Small tables with named rows and columns. After each table, cells are looked up by row and column.

zagoli.csv
,tuze,razudu,damode,fev,puge
lodoz,125,137,132,124,92
tel,125,110,119,129,193
zule,124,138,137,127,76
repasev,121,130,138,132,122
vub,121,135,138,127,66
ved,122,125,133,131,145
nerip,117,113,129,133,198
tir,116,128,144,130,52
givib,121,127,136,124,105
muneve,126,122,134,122,197
mikovu,123,126,134,122,195
gik,129,110,128,133,106

What is the fev of givib in zagoli? 124
What is the puge of ved in zagoli? 145
What is the fev of gik in zagoli? 133
What is the puge of tel in zagoli? 193
What is the fev of tir in zagoli? 130
What is the damode of mikovu in zagoli? 134
What is the tuze of gik in zagoli? 129
What is the puge of zule in zagoli? 76
What is the razudu of repasev in zagoli? 130
What is the razudu of gik in zagoli? 110
What is the tuze of mikovu in zagoli? 123
What is the puge of gik in zagoli? 106
Row with the largest damode: tir

fus.csv
,nafa,sapo,pap,goso,dovo
lagigi,-1.61,-8.44,-6.61,-3.53,-5.24
bomago,3.65,-5.96,-9.93,6.02,-8.02
biv,-3.63,-4.51,-2.01,-8.13,-3.23
vinot,-8.77,-7.33,-1.92,-4.27,-2.50
zef,-1.52,-7.01,-3.86,-3.09,-8.81
ludidi,-5.53,3.90,4.38,-4.86,5.70

What is the dovo of vinot in fus? -2.50
What is the dovo of zef in fus? -8.81
What is the nafa of vinot in fus? -8.77
What is the pap of lagigi in fus? -6.61
What is the goso of lagigi in fus? -3.53
What is the dovo of lagigi in fus? -5.24
What is the nafa of ludidi in fus? -5.53
What is the pap of biv in fus? -2.01
What is the sapo of lagigi in fus? -8.44
Which row has the largest dovo? ludidi

buse =
	fuge	kag	ter	zada	ridezar	taganud
kanara	181	123	187	72	118	115
supavib	152	117	135	79	98	28
fateguz	131	143	159	45	63	161
fad	49	164	52	174	195	103
ruf	110	150	140	52	96	127
rabo	103	102	64	153	134	149

ruf, ridezar: 96
ruf, fuge: 110
fad, ridezar: 195
rabo, fuge: 103
supavib, fuge: 152
rabo, kag: 102
fad, kag: 164
Row with the largest taganud: fateguz

ratim =
,velu,zes,fug,bugo,zag,tolubif,bizose
fekate,0.99,-0.08,-0.25,-0.54,0.59,-0.12,0.49
dunot,0.35,0.49,0.49,0.10,0.41,0.04,0.25
bir,0.33,0.38,0.10,-0.09,0.20,0.32,-0.10
lereb,0.21,0.34,0.01,-0.20,0.09,0.22,-0.16
mugap,0.58,0.24,0.51,-0.14,0.43,0.66,0.23
mulug,0.30,0.40,0.11,-0.02,0.18,0.33,-0.03
kod,0.06,0.16,0.50,0.12,0.28,-0.23,0.43
baf,0.33,0.46,0.22,0.06,0.33,0.19,-0.04
sofo,0.41,0.48,0.35,0.09,0.36,0.11,0.13
fafub,0.33,0.41,0.13,-0.01,0.23,0.25,-0.01
dal,0.26,0.35,0.65,0.20,0.33,-0.41,0.40
tabif,0.18,0.35,-0.02,-0.23,0.08,0.23,-0.22
siguzeg,0.60,0.79,0.78,0.15,0.09,0.06,0.33
denopa,0.43,0.51,0.73,0.18,0.26,-0.18,0.33

What is the zes of lereb in ratim?
0.34
What is the zag of lereb in ratim?
0.09
What is the velu of baf in ratim?
0.33
What is the tolubif of mulug in ratim?
0.33
What is the velu of dunot in ratim?
0.35
What is the bugo of tabif in ratim?
-0.23
What is the zes of mugap in ratim?
0.24
What is the velu of lereb in ratim?
0.21
What is the bizose of siguzeg in ratim?
0.33
What is the tolubif of lereb in ratim?
0.22
What is the fug of kod in ratim?
0.50
What is the fug of denopa in ratim?
0.73
What is the velu of fafub in ratim?
0.33
What is the zag of baf in ratim?
0.33
Which row has the largest velu? fekate

